Below is a small trained network, with its code and all its weights. Each question gives an input and a target symbol and asks what happens when units are switched off, that is, made to give their printed mean instead of their output.

import numpy as np


def w(rows, s, z=0):
    codes = np.array(rows[::2]) - 128.0
    scale = np.full(codes.shape[1], s)
    scale[-1] = z or s
    return codes * scale


def f(y):
    return np.maximum(y, 0)


def softmax(a):
    e = np.exp(a - a.max(-1, keepdims=True))
    return e / e.sum(-1, keepdims=True)


def log_softmax(a):
    a = a - a.max(-1, keepdims=True)
    return a - np.log(np.exp(a).sum(-1, keepdims=True))


def net(x, mask):
    ids = ['Ξεμστω'.index(c) for c in x.split()]
    T = len(ids)
    res = E[ids] + P[:T]
    r = res
    for j in range(2):
        rows = slice(2 * j, 2 * j + 2)
        q, k, v = (r @ M[0][rows].T for M in (Q, K, V))
        z = softmax(np.where(np.tri(T) > 0, q @ k.T / 2**0.5, -1e9)) @ v
        o = O[0][rows]
        res = res + np.where(mask[j], z, o[:, -1]) @ o[:, :-1]
    y = f(res @ A[0][:, :-1].T + A[0][:, -1])
    res = res + np.where(mask[2:6], y, B[0][:, -1]) @ B[0][:, :-1]
    return log_softmax(res[-1] @ U[:, :-1].T + U[:, -1])


Q, K, V, O, A, B = {}, {}, {}, {}, {}, {}
E = w([
[104,65,120,49,85,40,77,95],'Ξ',
[83,121,126,34,51,230,235,139],'ε',
[72,59,168,67,122,213,157,247],'μ',
[142,214,238,111,175,151,166,59],'σ',
[245,206,69,111,205,169,137,161],'τ',
[163,60,99,143,114,218,132,83],'ω',
],0.013)
P = w([
[188,149,54,204,210,21,255,164],'0',
[186,133,186,125,106,75,161,156],'1',
[155,137,153,130,108,80,138,109],'2',
[154,134,125,117,147,109,132,84],'3',
[110,99,145,90,128,148,109,100],'4',
[154,150,155,121,169,148,119,56],'5',
],0.0081)
Q[0] = w([
[108,102,92,175,108,61,93,12],'h1',
[234,85,135,101,203,250,163,89],'h1',
[59,130,151,136,127,92,163,136],'h2',
[163,91,109,10,159,174,162,100],'h2',
],0.017)
K[0] = w([
[106,68,155,143,186,124,57,19],'h1',
[154,178,72,5,43,183,186,74],'h1',
[149,167,140,129,145,112,159,115],'h2',
[126,127,107,109,178,209,46,76],'h2',
],0.018)
V[0] = w([
[220,62,114,156,155,250,55,42],'h1',
[90,138,114,137,76,118,202,77],'h1',
[175,113,41,11,147,70,83,246],'h2',
[179,131,70,180,99,201,28,140],'h2',
],0.012)
O[0] = w([
[104,109,134,225,186,81,26,119,104],'h1',
[156,62,185,148,103,60,161,53,255],'h1',
[177,46,56,29,184,154,90,72,81],'h2',
[177,143,83,56,1,122,236,73,70],'h2',
],0.0075,0.0038)
A[0] = w([
[59,67,186,140,55,131,126,91,4],'n1',
[78,92,139,173,103,62,120,218,115],'n2',
[75,153,125,161,165,178,241,121,129],'n3',
[111,11,195,168,97,166,117,134,236],'n4',
],0.011,0.0023)
B[0] = w([
[179,249,172,94,146,24,188,113,227],'n1',
[168,49,155,33,158,49,154,178,193],'n2',
[43,164,114,107,69,201,36,170,233],'n3',
[76,74,31,255,168,182,108,104,254],'n4',
],0.0072,0.0092)
U = w([
[245,252,21,104,137,183,72,161,72],'Ξ',
[63,96,56,76,49,254,44,166,202],'ε',
[133,94,66,212,123,172,160,52,194],'μ',
[109,201,227,113,221,175,102,108,40],'σ',
[189,74,191,9,148,98,127,42,252],'τ',
[139,164,149,92,56,163,215,73,54],'ω',
],0.0051,0.0012)

Each question gives the input, a string of symbols that net reads in full, and the target symbol t.
The units are the heads (2 rows each of Q, K, V and O) and the neurons (one row each of A and B). Each row of codes is followed by its name. A weight is (code - 128) times the scale printed after its matrix; where a second scale follows, it is the last column's (O, A, B and U).
mask holds one flag per unit, heads first, then neurons. A switched-off unit (its flag False) gives its mean, the last column of its rows in O or B, instead of its output. The means were averaged over made-up inputs and are rounded, as every weight is.
A unit's drop is (log p(t) with every unit on - log p(t) with that unit switched off) / (log p(t) with every unit on - log p(t) with every unit switched off).
The circuit of an input: a set's keep is (log p(t) with only the set's units on - log p(t) with every unit switched off) / (log p(t) with every unit on - log p(t) with every unit switched off). Starting from all 6 units, units are removed one at a time, each time the one whose removal leaves the highest keep (on an exact tie, the one counted first), for as long as the keep stays at least 0.8.
units of the circuit, in order: the units of the circuit, biggest drop first
most important unit: the unit with the biggest drop
k most important neurons: the k neurons with the biggest drops, biggest first
drop of u: that unit's drop, to one decimal
input ε τ Ξ ω σ, target ω: units of the circuit, in order : h1; h2
input μ μ σ μ Ξ ε, target μ: most important unit : h1
input Ξ ω ε, target ω: units of the circuit, in order : h2; h1
input μ ω ε τ, target ω: 2 most important neurons : n4; n2
input τ τ ε ε Ξ τ, target τ: units of the circuit, in order : h1; h2
input ω μ σ ε, target σ: 2 most important neurons : n1; n3
input σ σ ε ω μ, target ω: units of the circuit, in order : h2; h1
input ε μ ω μ, target ω: units of the circuit, in order : h1; h2
input μ ε μ μ, target μ: 3 most important neurons : n4; n3; n2
input ω σ σ ε Ξ μ, target μ: units of the circuit, in order : n4; h1
input ε μ μ σ μ, target σ: 2 most important neurons : n1; n2
input σ ε ω ω τ, target ω: units of the circuit, in order : h2; h1
input ε Ξ τ, target τ: units of the circuit, in order : h2; h1
input ε ω μ σ, target ω: units of the circuit, in order : h1
input τ μ Ξ ε τ μ, target τ: 2 most important neurons : n3; n1
input σ τ μ μ ω, target μ: drop of n4 : 0.4
input ε Ξ Ξ Ξ ω, target ω: drop of h1 : 0.3
input ε μ ω ω ω Ξ, target ω: drop of h2 : 1.3
input τ σ μ Ξ ε, target μ: drop of h2 : 0.5
input σ μ σ τ ω ε, target ω: units of the circuit, in order : h2
